Here is a tiny trained network, its code and every weight. The questions are about switching its units off for an input and a class, where a switched-off unit gives its printed mean instead of its output.

import numpy as np


def w(rows, s, z=0):
    codes = np.array(rows[::2]) - 128.0
    scale = np.full(codes.shape[1], s)
    scale[-1] = z or s
    return codes * scale


def norm(h):
    return h / np.sqrt((h * h).mean(-1, keepdims=True) + 1e-5)


def f(y):
    return y / 2 * (1 + np.tanh(0.7978845608 * (y + 0.044715 * y**3)))


def log_softmax(a):
    a = a - a.max(-1, keepdims=True)
    return a - np.log(np.exp(a).sum(-1, keepdims=True))


def net(x, mask):
    res = np.array(x, float).reshape(1, 5) / 4 @ E
    u = 0
    for l in range(2):
        y = f(norm(res) @ A[l][:, :-1].T + A[l][:, -1])
        res = res + np.where(mask[u : u + 16], y, B[l][:, -1]) @ B[l][:, :-1]
        u += 16
    return log_softmax(norm(res)[-1] @ U[:, :-1].T + U[:, -1])


A, B = {}, {}
E = w([
[74,173,157,202],'x0',
[50,77,200,63],'x1',
[105,84,152,114],'x2',
[115,160,1,76],'x3',
[112,77,109,182],'x4',
],0.0058)
A[0] = w([
[134,156,164,181,108],'L0N1',
[61,150,190,143,119],'L0N2',
[75,174,105,88,73],'L0N3',
[183,119,86,83,110],'L0N4',
[134,139,80,158,150],'L0N5',
[214,80,163,158,252],'L0N6',
[176,77,94,86,176],'L0N7',
[148,161,32,152,50],'L0N8',
[132,76,92,65,177],'L0N9',
[148,65,105,200,204],'L0N10',
[92,186,135,114,9],'L0N11',
[190,190,123,140,162],'L0N12',
[151,110,76,67,180],'L0N13',
[104,199,5,114,95],'L0N14',
[89,149,188,236,91],'L0N15',
[90,178,205,83,169],'L0N16',
],0.014,0.002)
B[0] = w([
[79,164,153,166,170],'L0N1',
[119,90,162,59,191],'L0N2',
[146,128,155,160,161],'L0N3',
[145,168,125,90,176],'L0N4',
[92,101,138,197,170],'L0N5',
[188,145,82,186,216],'L0N6',
[164,173,155,120,183],'L0N7',
[105,40,84,186,216],'L0N8',
[76,185,182,169,186],'L0N9',
[165,1,55,114,193],'L0N10',
[143,111,115,148,139],'L0N11',
[136,80,158,117,191],'L0N12',
[112,181,145,126,188],'L0N13',
[149,74,93,241,254],'L0N14',
[112,199,128,119,223],'L0N15',
[102,111,185,140,198],'L0N16',
],0.0092,0.0076)
A[1] = w([
[172,113,137,189,149],'L1N1',
[143,117,90,101,44],'L1N2',
[80,146,162,134,111],'L1N3',
[138,135,148,205,161],'L1N4',
[25,228,92,61,109],'L1N5',
[90,88,73,106,116],'L1N6',
[139,102,81,120,189],'L1N7',
[83,9,128,64,110],'L1N8',
[95,99,153,52,137],'L1N9',
[151,150,147,41,213],'L1N10',
[173,128,194,145,225],'L1N11',
[104,116,98,214,1],'L1N12',
[184,158,132,137,161],'L1N13',
[129,148,143,55,191],'L1N14',
[142,143,85,195,160],'L1N15',
[147,75,109,174,205],'L1N16',
],0.012,0.0023)
B[1] = w([
[99,137,20,130,241],'L1N1',
[198,207,182,137,113],'L1N2',
[139,175,168,132,169],'L1N3',
[54,87,122,160,246],'L1N4',
[107,148,141,198,171],'L1N5',
[124,110,141,136,137],'L1N6',
[108,120,171,206,159],'L1N7',
[124,52,114,75,173],'L1N8',
[75,42,134,135,164],'L1N9',
[193,155,115,230,154],'L1N10',
[78,175,50,201,207],'L1N11',
[182,94,80,140,235],'L1N12',
[120,90,64,135,158],'L1N13',
[154,85,109,246,149],'L1N14',
[75,90,3,71,249],'L1N15',
[60,111,92,182,255],'L1N16',
],0.0069,0.0063)
U = w([
[180,141,167,150,47],'0',
[230,138,146,50,2],'1',
[72,49,221,101,131],'2',
[254,224,117,137,93],'3',
[95,222,87,69,58],'4',
[115,66,35,213,199],'5',
[217,115,147,70,6],'6',
[79,232,236,185,151],'7',
],0.016,0.0086)

Each question gives the input, the list of numbers given to net, and the class t.
The units are the neurons (one row each of A and B). Each row of codes is followed by its name. A weight is (code - 128) times the scale printed after its matrix; where a second scale follows, it is the last column's (A, B and U).
mask holds one flag per neuron, layer by layer. A switched-off neuron (its flag False) gives its mean, the last column of its row in B, instead of its output. The means were averaged over made-up inputs and are rounded, as every weight is.
A unit's drop is (log p(t) with every unit on - log p(t) with that unit switched off) / (log p(t) with every unit on - log p(t) with every unit switched off).
The circuit of an input: a set's keep is (log p(t) with only the set's units on - log p(t) with every unit switched off) / (log p(t) with every unit on - log p(t) with every unit switched off). Starting from the 12 units with the biggest drops (on a tie, the unit counted first), units are removed one at a time, each time the one whose removal leaves the highest keep (on an exact tie, the one counted first), for as long as the keep stays at least 0.8.
circuit, biggest first: the units of the circuit, biggest drop first
unit that matters most: the unit with the biggest drop
k most important neurons: the k neurons with the biggest drops, biggest first
top k neurons in layer l: the k neurons of layer l with the biggest drops, biggest first
drop when u is switched off: that unit's drop, to one decimal
input [-1,8,-5,1,-4], class 7: 2 most important neurons	(L0N10; L0N8)
input [-8,0,-1,0,-2], class 7: unit that matters most	L0N9
input [8,2,6,-2,7], class 2: 2 most important neurons	(L0N10; L0N2)
input [0,3,2,-4,6], class 2: circuit, biggest first	(L0N14; L0N2; L0N8; L1N15)
input [2,-2,8,-1,-5], class 7: circuit, biggest first	(L0N10; L0N8; L0N14)
input [-6,7,3,-4,-6], class 2: 2 most important neurons	(L0N15; L1N9)
input [-2,3,4,-6,0], class 2: 2 most important neurons	(L0N14; L0N2)
input [-1,5,7,2,-7], class 2: top 2 neurons in layer 1	(L1N9; L1N1)
input [-2,8,-8,-8,4], class 2: 2 most important neurons	(L0N2; L0N9)
input [2,1,1,-4,-7], class 7: top 2 neurons in layer 0	(L0N10; L0N8)
input [1,7,5,5,-2], class 7: 3 most important neurons	(L0N10; L0N9; L0N8)
input [-6,3,5,5,-3], class 7: drop when L0N9 is switched off	0.1
input [-5,-3,4,-2,1], class 3: drop when L0N9 is switched off	-0.1
input [8,0,4,-3,2], class 7: most important neuron	(L0N15)
input [8,8,7,-4,0], class 2: drop when L0N2 is switched off	0.7
